What each symbol does to the elements:
j236 fo j659
j236 da j294
j236 po j342
j236 ze j605
j236 ri j776
j236 de j951
j466 fo j581
j466 da j930
j466 po j970
j466 ze j294
j466 ri j730
j466 de j352
j118 fo j777
j118 da j576
j118 po j352
j118 ze j275
j118 ri j236
j118 de j193
j777 fo j456
j777 da j917
j777 po j576
j777 ze j251
j777 ri j659
j777 de j673
j395 fo j364
j395 da j724
j395 po j346
j395 ze j668
j395 ri j101
j395 de j658
j581 fo j414
j581 da j605
j581 po j930
j581 ze j193
j581 ri j218
j581 de j576
j713 fo j551
j713 da j513
j713 po j812
j713 ze j903
j713 ri j777
j713 de j247
j75 fo j578
j75 da j805
j75 po j688
j75 ze j365
j75 ri j928
j75 de j649
j641 fo j929
j641 da j421
j641 po j842
j641 ze j75
j641 ri j688
j641 de j703
j999 fo j648
j999 da j417
j999 po j926
j999 ze j724
j999 ri j717
j999 de j810
j94 fo j972
j94 da j364
j94 po j395
j94 ze j107
j94 ri j668
j94 de j893
j101 fo j194
j101 da j664
j101 po j684
j101 ze j810
j101 ri j340
j101 de j417
j268 fo j346
j268 da j306
j268 po j615
j268 ze j161
j268 ri j588
j268 de j851
j352 fo j576
j352 da j466
j352 po j446
j352 ze j236
j352 ri j342
j352 de j218
j306 fo j717
j306 da j525
j306 po j435
j306 ze j684
j306 ri j103
j306 de j268
j342 fo j294
j342 da j730
j342 po j44
j342 ze j776
j342 ri j987
j342 de j838
j977 fo j446
j977 da j649
j977 po j201
j977 ze j929
j977 ri j421
j977 de j365
j578 fo j776
j578 da j987
j578 po j805
j578 ze j85
j578 ri j977
j578 de j970
j161 fo j101
j161 da j684
j161 po j588
j161 ze j172
j161 ri j153
j161 de j926
j929 fo j342
j929 da j44
j929 po j421
j929 ze j578
j929 ri j805
j929 de j765
j340 fo j999
j340 da j926
j340 po j373
j340 ze j346
j340 ri j306
j340 de j172
j664 fo j658
j664 da j968
j664 po j851
j664 ze j999
j664 ri j926
j664 de j101
j903 fo j720
j903 da j456
j903 po j777
j903 ze j195
j903 ri j251
j903 de j832
j776 fo j542
j776 da j866
j776 po j987
j776 ze j352
j776 ri j446
j776 de j930
j972 fo j75
j972 da j688
j972 po j364
j972 ze j407
j972 ri j526
j972 de j201
j218 fo j118
j218 da j352
j218 po j85
j218 ze j951
j218 ri j838
j218 de j294
j44 fo j730
j44 da j365
j44 po j407
j44 ze j987
j44 ri j703
j44 de j929
j588 fo j684
j588 da j103
j588 po j832
j588 ze j153
j588 ri j858
j588 de j867
j446 fo j466
j446 da j970
j446 po j649
j446 ze j342
j446 ri j44
j446 de j85
j867 fo j161
j867 da j588
j867 po j935
j867 ze j525
j867 ri j551
j867 de j373
j765 fo j838
j765 da j929
j765 po j641
j765 ze j970
j765 ri j75
j765 de j987
j542 fo j920
j542 da j951
j542 po j866
j542 ze j576
j542 ri j466
j542 de j605
j649 fo j970
j649 da j75
j649 po j972
j649 ze j44
j649 ri j407
j649 de j977
j458 fo j651
j458 da j810
j458 po j172
j458 ze j658
j458 ri j968
j458 de j724
j194 fo j893
j194 da j658
j194 po j664
j194 ze j722
j194 ri j999
j194 de j668
j917 fo j247
j917 da j414
j917 po j581
j917 ze j784
j917 ri j193
j917 de j777
j247 fo j435
j247 da j713
j247 po j414
j247 ze j832
j247 ri j673
j247 de j456
j513 fo j858
j513 da j500
j513 po j920
j513 ze j456
j513 ri j917
j513 de j713
j275 fo j251
j275 da j659
j275 po j236
j275 ze j414
j275 ri j605
j275 de j920
j421 fo j44
j421 da j407
j421 po j107
j421 ze j805
j421 ri j10
j421 de j641
j851 fo j968
j851 da j268
j851 po j720
j851 ze j926
j851 ri j867
j851 de j684
j651 fo j962
j651 da j722
j651 po j810
j651 ze j94
j651 ri j395
j651 de j309
j970 fo j930
j970 da j578
j970 po j75
j970 ze j730
j970 ri j365
j970 de j446
j525 fo j172
j525 da j153
j525 po j551
j525 ze j851
j525 ri j720
j525 de j306
j251 fo j935
j251 da j784
j251 po j659
j251 ze j713
j251 ri j812
j251 de j500
j720 fo j268
j720 da j615
j720 po j456
j720 ze j867
j720 ri j935
j720 de j103
j935 fo j588
j935 da j832
j935 po j784
j935 ze j551
j935 ri j513
j935 de j195
j103 fo j851
j103 da j720
j103 po j903
j103 ze j373
j103 ri j195
j103 de j588
j659 fo j784
j659 da j193
j659 po j294
j659 ze j812
j659 ri j542
j659 de j275
j951 fo j275
j951 da j236
j951 po j838
j951 ze j581
j951 ri j930
j951 de j542
j842 fo j421
j842 da j107
j842 po j648
j842 ze j688
j842 ri j309
j842 de j962
j107 fo j407
j107 da j526
j107 po j668
j107 ze j10
j107 ri j651
j107 de j842
j417 fo j668
j417 da j101
j417 po j161
j417 ze j458
j417 ri j172
j417 de j999
j615 fo j306
j615 da j435
j615 po j247
j615 ze j588
j615 ri j832
j615 de j720
j364 fo j688
j364 da j309
j364 po j724
j364 ze j526
j364 ri j194
j364 de j94
j193 fo j673
j193 da j118
j193 po j218
j193 ze j920
j193 ri j951
j193 de j659
j928 fo j977
j928 da j201
j928 po j893
j928 ze j641
j928 ri j842
j928 de j407
j688 fo j805
j688 da j10
j688 po j309
j688 ze j928
j688 ri j893
j688 de j972
j962 fo j641
j962 da j842
j962 po j722
j962 ze j972
j962 ri j364
j962 de j10
j805 fo j987
j805 da j703
j805 po j10
j805 ze j977
j805 ri j201
j805 de j75
j730 fo j218
j730 da j85
j730 po j365
j730 ze j866
j730 ri j765
j730 de j342
j500 fo j195
j500 da j251
j500 po j275
j500 ze j247
j500 ri j414
j500 de j513
j373 fo j926
j373 da j867
j373 po j195
j373 ze j306
j373 ri j435
j373 de j153
j294 fo j193
j294 da j218
j294 po j730
j294 ze j542
j294 ri j866
j294 de j236
j551 fo j153
j551 da j858
j551 po j513
j551 ze j720
j551 ri j456
j551 de j435
j673 fo j903
j673 da j777
j673 po j118
j673 ze j500
j673 ri j275
j673 de j784
j346 fo j724
j346 da j717
j346 po j306
j346 ze j101
j346 ri j684
j346 de j968
j722 fo j842
j722 da j648
j722 po j999
j722 ze j364
j722 ri j724
j722 de j651
j414 fo j713
j414 da j812
j414 po j605
j414 ze j673
j414 ri j118
j414 de j917
j658 fo j94
j658 da j395
j658 po j968
j658 ze j648
j658 ri j417
j658 de j194
j648 fo j107
j648 da j668
j648 po j417
j648 ze j309
j648 ri j458
j648 de j722
j724 fo j309
j724 da j458
j724 po j717
j724 ze j194
j724 ri j664
j724 de j395
j668 fo j526
j668 da j194
j668 po j101
j668 ze j651
j668 ri j810
j668 de j648
j365 fo j85
j365 da j977
j365 po j928
j365 ze j765
j365 ri j641
j365 de j44
j832 fo j103
j832 da j903
j832 po j673
j832 ze j858
j832 ri j500
j832 de j935
j717 fo j458
j717 da j172
j717 po j525
j717 ze j664
j717 ri j851
j717 de j346
j576 fo j917
j576 da j581
j576 po j466
j576 ze j659
j576 ri j294
j576 de j118
j812 fo j513
j812 da j920
j812 po j542
j812 ze j777
j812 ri j576
j812 de j414
j309 fo j10
j309 da j651
j309 po j458
j309 ze j893
j309 ri j658
j309 de j364
j926 fo j417
j926 da j161
j926 po j867
j926 ze j717
j926 ri j525
j926 de j340
j526 fo j928
j526 da j893
j526 po j194
j526 ze j962
j526 ri j722
j526 de j107
j838 fo j236
j838 da j342
j838 po j929
j838 ze j930
j838 ri j578
j838 de j866
j858 fo j373
j858 da j195
j858 po j500
j858 ze j615
j858 ri j247
j858 de j551
j153 fo j340
j153 da j373
j153 po j858
j153 ze j268
j153 ri j615
j153 de j525
j201 fo j649
j201 da j972
j201 po j94
j201 ze j421
j201 ri j107
j201 de j928
j435 fo j525
j435 da j551
j435 po j713
j435 ze j103
j435 ri j903
j435 de j615
j10 fo j703
j10 da j962
j10 po j651
j10 ze j201
j10 ri j94
j10 de j688
j810 fo j722
j810 da j999
j810 po j340
j810 ze j395
j810 ri j346
j810 de j458
j172 fo j810
j172 da j340
j172 po j153
j172 ze j968
j172 ri j268
j172 de j717
j407 fo j365
j407 da j928
j407 po j526
j407 ze j703
j407 ri j962
j407 de j421
j920 fo j500
j920 da j275
j920 po j951
j920 ze j917
j920 ri j581
j920 de j812
j987 fo j866
j987 da j765
j987 po j703
j987 ze j446
j987 ri j649
j987 de j578
j930 fo j605
j930 da j776
j930 po j578
j930 ze j218
j930 ri j85
j930 de j466
j684 fo j664
j684 da j851
j684 po j103
j684 ze j340
j684 ri j373
j684 de j161
j456 fo j615
j456 da j247
j456 po j917
j456 ze j935
j456 ri j784
j456 de j903
j605 fo j812
j605 da j542
j605 po j776
j605 ze j118
j605 ri j352
j605 de j581
j866 fo j951
j866 da j838
j866 po j765
j866 ze j466
j866 ri j970
j866 de j776
j968 fo j395
j968 da j346
j968 po j268
j968 ze j417
j968 ri j161
j968 de j664
j703 fo j765
j703 da j641
j703 po j962
j703 ze j649
j703 ri j972
j703 de j805
j784 fo j832
j784 da j673
j784 po j193
j784 ze j513
j784 ri j920
j784 de j251
j195 fo j867
j195 da j935
j195 po j251
j195 ze j435
j195 ri j713
j195 de j858
j893 fo j201
j893 da j94
j893 po j658
j893 ze j842
j893 ri j648
j893 de j526
j85 fo j352
j85 da j446
j85 po j977
j85 ze j838
j85 ri j929
j85 de j730

The rows follow the links: the fewer symbols apart two elements are, the more alike their rows tend to be.

Element, then a row for it; each showing differs a little:
j765: [34, -86, 51, -22, -41, 17, -43, 25, -117, -19, 104, -8, 38, 29, 98, 42, -49, 43, 96, 25, -12, 75, -52, -69, -60, 40, -27, -64, -25, -73, 68, 30, -64, 32, -22, -42, -65, -43, 28, -56, 30, -27, 46, 19, -9, -62, 36, -34, -59, 19, 39, -94, -19, 34, 29, -16]
j684: [-68, -94, -88, 5, 5, -17, 50, -40, -42, -35, -84, -13, 47, 18, -14, -22, 73, -41, 109, -12, -24, -14, 97, 80, 63, -31, -61, 15, 16, -39, -108, -32, 55, -18, 77, -43, 53, 20, 27, 39, 55, 45, -37, -3, 54, -60, 31, 50, -65, 38, -74, 73, 9, -27, -12, 17]
j395: [-68, 46, 36, -19, 81, -43, 91, -47, 25, 20, 28, -95, -19, -38, -1, 36, 83, -83, -56, 20, 20, -85, -37, 136, 32, -84, 28, -4, -30, 21, -120, -76, -18, 30, -35, 25, -20, -38, -19, 29, -30, 51, 12, 56, 38, 35, -10, 61, 30, -24, -67, -28, -20, -73, 24, 32]
j500: [37, 69, -87, 23, -56, 26, -58, 21, 105, -18, -108, 80, -33, 24, -97, -42, -40, 56, -83, -23, -35, -8, 60, -84, 2, 61, -19, 37, 33, 62, 58, 53, 63, -36, 63, 35, 65, 45, -20, 11, 25, -24, -47, -51, -23, 48, -50, -25, 46, 19, 24, 94, 19, 51, -25, -23]
j581: [76, 46, 10, -12, 87, -45, 50, 53, 48, 25, -27, -104, -21, -7, -32, 37, -87, -52, -51, 19, 23, 43, 5, 30, -86, -93, 50, 27, -26, 32, 129, -84, 21, 31, -19, 24, 16, -38, -12, 52, -36, -58, -13, 59, 38, 32, -7, -61, 29, -26, 120, 26, -17, -80, 23, 41]
j903: [14, 23, -51, 17, -58, 42, -75, 7, 69, 19, -113, 98, -16, -17, -85, -35, -18, 72, -30, -22, 22, -4, 79, -97, 17, 92, 36, 66, 27, 35, 23, 85, 75, -28, 24, 11, 72, 37, -6, -6, -35, -12, -46, -61, -77, 18, 2, -8, 18, -22, -8, 106, 17, 79, -24, -40]
j201: [-19, 31, 86, 19, -58, 43, -63, -13, -25, 15, 110, 99, -17, -23, 62, -38, 20, 61, -36, -22, 18, -30, -96, -72, 42, 86, 26, -40, 30, -7, -27, 77, -71, -31, -71, 13, -72, 39, -11, -80, -26, 10, 46, -57, -74, 20, -4, 10, 18, -18, -47, -107, 20, 76, -31, -40]
j414: [58, 89, -86, -8, -15, -3, -11, 41, 117, -35, -80, -25, -42, 48, -90, 19, -71, 6, -103, 9, -53, 7, 30, -33, -64, -9, -40, 16, -16, 69, 97, -8, 50, 22, 69, 46, 48, -20, -34, 29, 55, -42, -35, 18, 29, 67, -74, -51, 60, 33, 75, 78, -9, -8, 13, 2]
j713: [26, 54, -68, 19, -59, 37, -65, 17, 92, -1, -110, 97, -25, 7, -90, -49, -34, 62, -59, -23, -10, -4, 64, -93, 11, 77, 3, 49, 38, 55, 48, 65, 74, -39, 48, 28, 66, 48, -16, 1, 3, -21, -49, -59, -44, 42, -32, -25, 40, -3, 14, 103, 24, 67, -33, -30]
j576: [72, 54, -4, -20, 80, -41, 43, 49, 58, 18, -32, -108, -28, 4, -45, 42, -90, -47, -59, 29, 13, 40, 6, 25, -97, -83, 44, 29, -33, 38, 126, -77, 24, 40, -2, 26, 22, -48, -20, 54, -32, -57, -13, 63, 43, 38, -19, -60, 33, -20, 117, 31, -24, -74, 27, 39]
j588: [-37, -78, -76, -23, -59, 34, -45, -23, -10, 3, -125, 10, 41, -6, -50, 55, 41, 49, 89, 26, 10, 10, 120, -40, -13, 68, -9, 60, -45, -20, -56, 64, 79, 42, 53, -37, 82, -57, 20, 7, 1, 23, -49, 17, -48, -53, 43, 29, -56, 0, -64, 113, -30, 64, 36, -24]
j578: [36, -94, 27, -11, -32, 4, -25, 31, -120, -34, 100, -6, 41, 43, 100, 29, -56, 22, 106, 10, -22, 89, -44, -49, -56, 16, -43, -68, -21, -75, 83, 10, -65, 19, -6, -44, -65, -27, 29, -41, 50, -34, 42, 10, 17, -63, 30, -41, -67, 34, 65, -92, -13, 12, 20, -6]
j407: [-4, 13, 103, 11, -58, 48, -71, -6, -39, 28, 116, 92, -10, -28, 68, -25, 9, 69, -14, -9, 33, -15, -84, -82, 20, 94, 42, -35, 16, -11, -11, 83, -75, -20, -79, 7, -68, 24, -6, -81, -46, 8, 48, -47, -87, 8, 10, 6, 10, -30, -34, -103, 10, 80, -15, -35]
j247: [19, 41, -63, 21, -57, 44, -70, 16, 86, 7, -111, 101, -20, -5, -89, -49, -26, 70, -55, -24, 0, -3, 71, -97, 12, 82, 11, 55, 34, 49, 37, 74, 71, -38, 39, 23, 68, 48, -19, -3, -11, -17, -46, -63, -59, 32, -17, -20, 31, -8, 3, 101, 26, 70, -29, -39]
j920: [65, 90, -69, -20, 14, -21, 8, 38, 104, -24, -70, -64, -42, 37, -80, 40, -77, -14, -100, 21, -42, 15, 23, -17, -85, -35, -27, 18, -30, 67, 115, -33, 46, 38, 58, 43, 42, -44, -29, 38, 38, -46, -29, 44, 38, 65, -72, -51, 65, 25, 91, 67, -22, -30, 26, 13]

Each walk starts at a row. The symbols on each line, taken left to right, move it on to the next element.
Answer with the element's row; about right is enough.
new walk
[-47, -92, -100, -20, -44, 20, -15, -32, -32, -25, -118, -7, 44, 13, -37, 39, 53, 16, 110, 18, -14, 5, 120, -2, 5, 36, -46, 37, -33, -35, -84, 30, 78, 29, 76, -48, 74, -43, 28, 23, 42, 34, -44, 21, 1, -66, 37, 38, -66, 28, -69, 106, -19, 34, 28, -12]
ze po de po da po ze da ze ri	[62, 88, -78, -18, 3, -14, -1, 38, 109, -28, -77, -42, -44, 42, -89, 31, -76, -3, -108, 17, -51, 15, 25, -25, -74, -23, -35, 18, -25, 68, 105, -19, 52, 32, 64, 46, 44, -32, -28, 36, 43, -45, -33, 32, 40, 62, -74, -54, 62, 26, 83, 70, -16, -16, 24, 10]
fo da fo ze po po ri po ze ze	[72, 23, 26, -6, 98, -52, 56, 50, 25, 35, -11, -94, -9, -13, -18, 18, -87, -58, -25, 12, 40, 58, 2, 39, -73, -99, 66, 29, -9, 19, 137, -91, 9, 15, -32, 9, 4, -19, -7, 52, -52, -57, -4, 48, 40, 19, 12, -64, 13, -35, 129, 10, -7, -88, 5, 41]
new walk
[63, 78, -59, -23, 24, -26, 14, 43, 97, -18, -65, -75, -41, 30, -73, 52, -78, -19, -97, 26, -29, 18, 19, -6, -90, -48, -18, 21, -36, 61, 116, -42, 42, 43, 45, 38, 40, -46, -24, 42, 23, -47, -26, 53, 46, 59, -59, -55, 52, 17, 98, 55, -22, -41, 32, 23]
fo ri ri de ri fo fo de	[42, 77, -90, 17, -51, 24, -53, 26, 106, -25, -103, 69, -33, 28, -97, -38, -48, 46, -85, -20, -44, 0, 52, -74, -5, 48, -30, 33, 25, 65, 69, 46, 68, -22, 72, 42, 62, 35, -25, 9, 34, -30, -43, -42, -12, 51, -59, -31, 51, 26, 35, 93, 16, 43, -22, -22]
de po fo po ze fo ri de	[53, 87, -88, 4, -35, 8, -32, 36, 117, -40, -91, 14, -37, 44, -96, -1, -57, 24, -104, -3, -58, 0, 41, -56, -40, 13, -47, 17, 3, 68, 89, 12, 62, 5, 77, 44, 58, 4, -25, 24, 55, -35, -39, -6, 16, 62, -79, -41, 61, 37, 63, 80, 6, 15, -2, -14]
new walk
[75, 72, -30, -25, 55, -35, 30, 45, 82, -1, -51, -98, -33, 20, -61, 54, -82, -40, -78, 25, -7, 28, 14, 11, -94, -68, 15, 24, -41, 52, 122, -60, 31, 47, 17, 28, 32, -55, -21, 50, -4, -49, -23, 62, 45, 50, -37, -58, 51, -1, 113, 46, -26, -57, 35, 27]
fo de da ri da ri da	[78, 8, 30, -5, 104, -54, 52, 53, 12, 38, -3, -86, -4, -14, -5, 4, -91, -62, -14, 0, 38, 61, 2, 40, -62, -100, 67, 27, -3, 6, 135, -94, -2, -1, -36, 8, 3, -1, -2, 49, -55, -56, -3, 41, 40, 8, 20, -64, 8, -38, 126, 5, 0, -91, 3, 43]
fo de fo ze fo da ze fo	[-61, -94, -100, 1, -17, -4, 24, -37, -43, -38, -101, -11, 45, 25, -23, 5, 67, -19, 117, 1, -30, -1, 106, 51, 47, -11, -65, 21, -7, -39, -100, -10, 64, -4, 84, -47, 60, -8, 29, 35, 62, 41, -42, 6, 38, -70, 30, 47, -66, 38, -69, 87, -7, -4, 2, 1]
new walk
[-8, -28, -44, -10, -60, 41, -80, -8, 30, 37, -126, 63, 11, -31, -68, 18, 9, 73, 30, 10, 43, 6, 101, -89, -8, 95, 49, 76, -20, 9, -15, 88, 81, 16, 17, -15, 75, -20, 10, -5, -48, 7, -53, -17, -96, -16, 37, 6, -19, -32, -37, 111, -11, 86, 9, -41]
fo da ri da de	[-15, -39, -45, -11, -54, 47, -74, -7, 19, 30, -126, 51, 17, -32, -61, 29, 12, 71, 39, 17, 40, 5, 109, -84, -11, 93, 45, 77, -23, 5, -15, 85, 80, 21, 17, -19, 79, -30, 10, -3, -44, 12, -51, -7, -90, -27, 42, 12, -26, -30, -42, 111, -14, 83, 15, -39]
da po ri fo ze da fo ze	[-42, -82, -88, -23, -54, 29, -36, -21, -20, -12, -123, 7, 42, 0, -45, 57, 44, 36, 96, 28, 5, 5, 124, -30, -6, 62, -16, 49, -40, -23, -62, 49, 81, 39, 63, -42, 78, -56, 25, 15, 17, 27, -51, 19, -32, -57, 41, 30, -59, 11, -67, 115, -29, 50, 34, -21]
new walk
[73, -9, 41, 13, 106, -55, 56, 54, -18, 34, 12, -67, 10, -14, 8, -23, -94, -67, 13, -14, 46, 77, -3, 43, -48, -108, 62, 16, 12, -8, 136, -92, -6, -19, -39, -8, -2, 22, 7, 41, -54, -55, 4, 18, 47, -8, 30, -67, -10, -39, 127, -12, 14, -92, -16, 47]
ze de ri po ze ri da ze po ze	[20, -61, 69, -19, -51, 31, -57, 18, -105, 5, 109, 14, 27, 2, 96, 49, -33, 54, 77, 23, 21, 54, -63, -86, -58, 63, 11, -47, -35, -58, 47, 58, -73, 38, -54, -26, -68, -53, 20, -68, -7, -21, 48, 12, -49, -45, 40, -23, -46, -6, 15, -97, -24, 57, 32, -27]
da fo po da ri de ze da	[2, -7, 99, 0, -58, 49, -73, 1, -52, 32, 113, 75, 3, -31, 75, 0, -5, 75, 6, -1, 38, 6, -85, -93, 3, 89, 50, -31, 3, -26, 8, 81, -79, 1, -83, -4, -71, 1, 4, -81, -46, -4, 47, -31, -88, -6, 24, 0, -9, -34, -27, -109, 1, 80, -2, -34]
new walk
[-11, 20, 94, 14, -53, 45, -72, -11, -26, 22, 115, 99, -11, -27, 63, -32, 12, 71, -26, -18, 26, -21, -95, -76, 31, 88, 36, -34, 19, -10, -16, 82, -75, -24, -76, 10, -71, 31, -8, -81, -39, 7, 51, -54, -81, 16, 5, 9, 16, -23, -39, -102, 15, 73, -23, -36]
da ri fo ze fo da fo	[58, -85, 19, 16, 21, -25, 21, 45, -106, -26, 73, -11, 41, 45, 80, -37, -80, -28, 99, -19, -18, 97, -28, 2, -29, -52, -34, -55, 26, -61, 117, -45, -48, -34, 0, -42, -45, 34, 25, -5, 40, -50, 33, -12, 59, -61, 28, -55, -59, 26, 96, -67, 16, -46, -26, 23]
ri fo ze fo ze de	[68, 79, -44, -26, 40, -24, 19, 46, 89, -11, -59, -85, -38, 22, -67, 48, -78, -30, -91, 24, -27, 25, 15, 3, -95, -57, 0, 23, -36, 53, 118, -49, 35, 51, 35, 40, 33, -47, -23, 46, 11, -51, -23, 58, 43, 54, -50, -57, 54, 9, 103, 54, -28, -50, 35, 25]
new walk
[-65, -73, -54, 19, 42, -36, 76, -46, -40, -17, -65, -9, 34, 2, -9, -48, 83, -68, 82, -27, 1, -24, 75, 117, 92, -63, -37, 19, 35, -32, -116, -62, 36, -44, 46, -36, 38, 52, 25, 48, 22, 49, -31, -14, 56, -51, 29, 51, -47, 14, -70, 54, 22, -57, -29, 27]
ze ri de de de ze da ze	[-70, -28, 7, 18, 87, -45, 98, -47, -14, 25, -27, -46, 12, -40, -6, -32, 83, -91, 29, -18, 34, -50, 23, 144, 85, -97, 28, 27, 26, -13, -121, -85, 17, -32, -20, -13, 17, 38, 7, 56, -35, 55, -11, 5, 49, -19, 31, 59, -19, -28, -62, 24, 19, -79, -25, 41]
ze po ri ze fo ri	[-64, -87, -82, 17, 19, -24, 61, -45, -43, -31, -76, -10, 42, 11, -12, -32, 78, -50, 104, -14, -20, -14, 87, 97, 76, -44, -61, 17, 28, -38, -110, -42, 46, -32, 66, -40, 50, 33, 25, 45, 48, 48, -27, -7, 54, -62, 27, 55, -65, 29, -67, 70, 15, -40, -21, 20]
new walk
[-66, 24, 40, -12, 92, -45, 97, -46, 16, 30, 16, -88, -10, -43, -6, 24, 80, -86, -30, 10, 30, -74, -18, 143, 42, -91, 37, 13, -13, 14, -120, -78, -9, 17, -38, 11, -12, -22, -11, 37, -45, 49, 9, 44, 35, 16, 7, 60, 17, -29, -63, -20, -9, -83, 14, 38]
ri po po ze ze da fo	[-67, -79, -68, 22, 28, -30, 70, -43, -40, -23, -68, -15, 41, 5, -13, -40, 79, -56, 93, -20, -15, -20, 82, 104, 86, -55, -47, 15, 30, -34, -112, -53, 44, -38, 56, -42, 43, 42, 26, 51, 36, 51, -29, -10, 57, -57, 29, 52, -57, 22, -72, 61, 20, -52, -31, 23]
de da po ze po ze	[-24, -55, -59, -25, -57, 40, -60, -14, 7, 19, -127, 33, 29, -24, -59, 49, 26, 65, 65, 26, 31, 6, 115, -65, -15, 82, 25, 67, -35, -9, -36, 75, 81, 34, 31, -26, 76, -48, 21, 4, -23, 17, -51, 4, -71, -41, 50, 17, -39, -20, -55, 116, -25, 71, 31, -33]
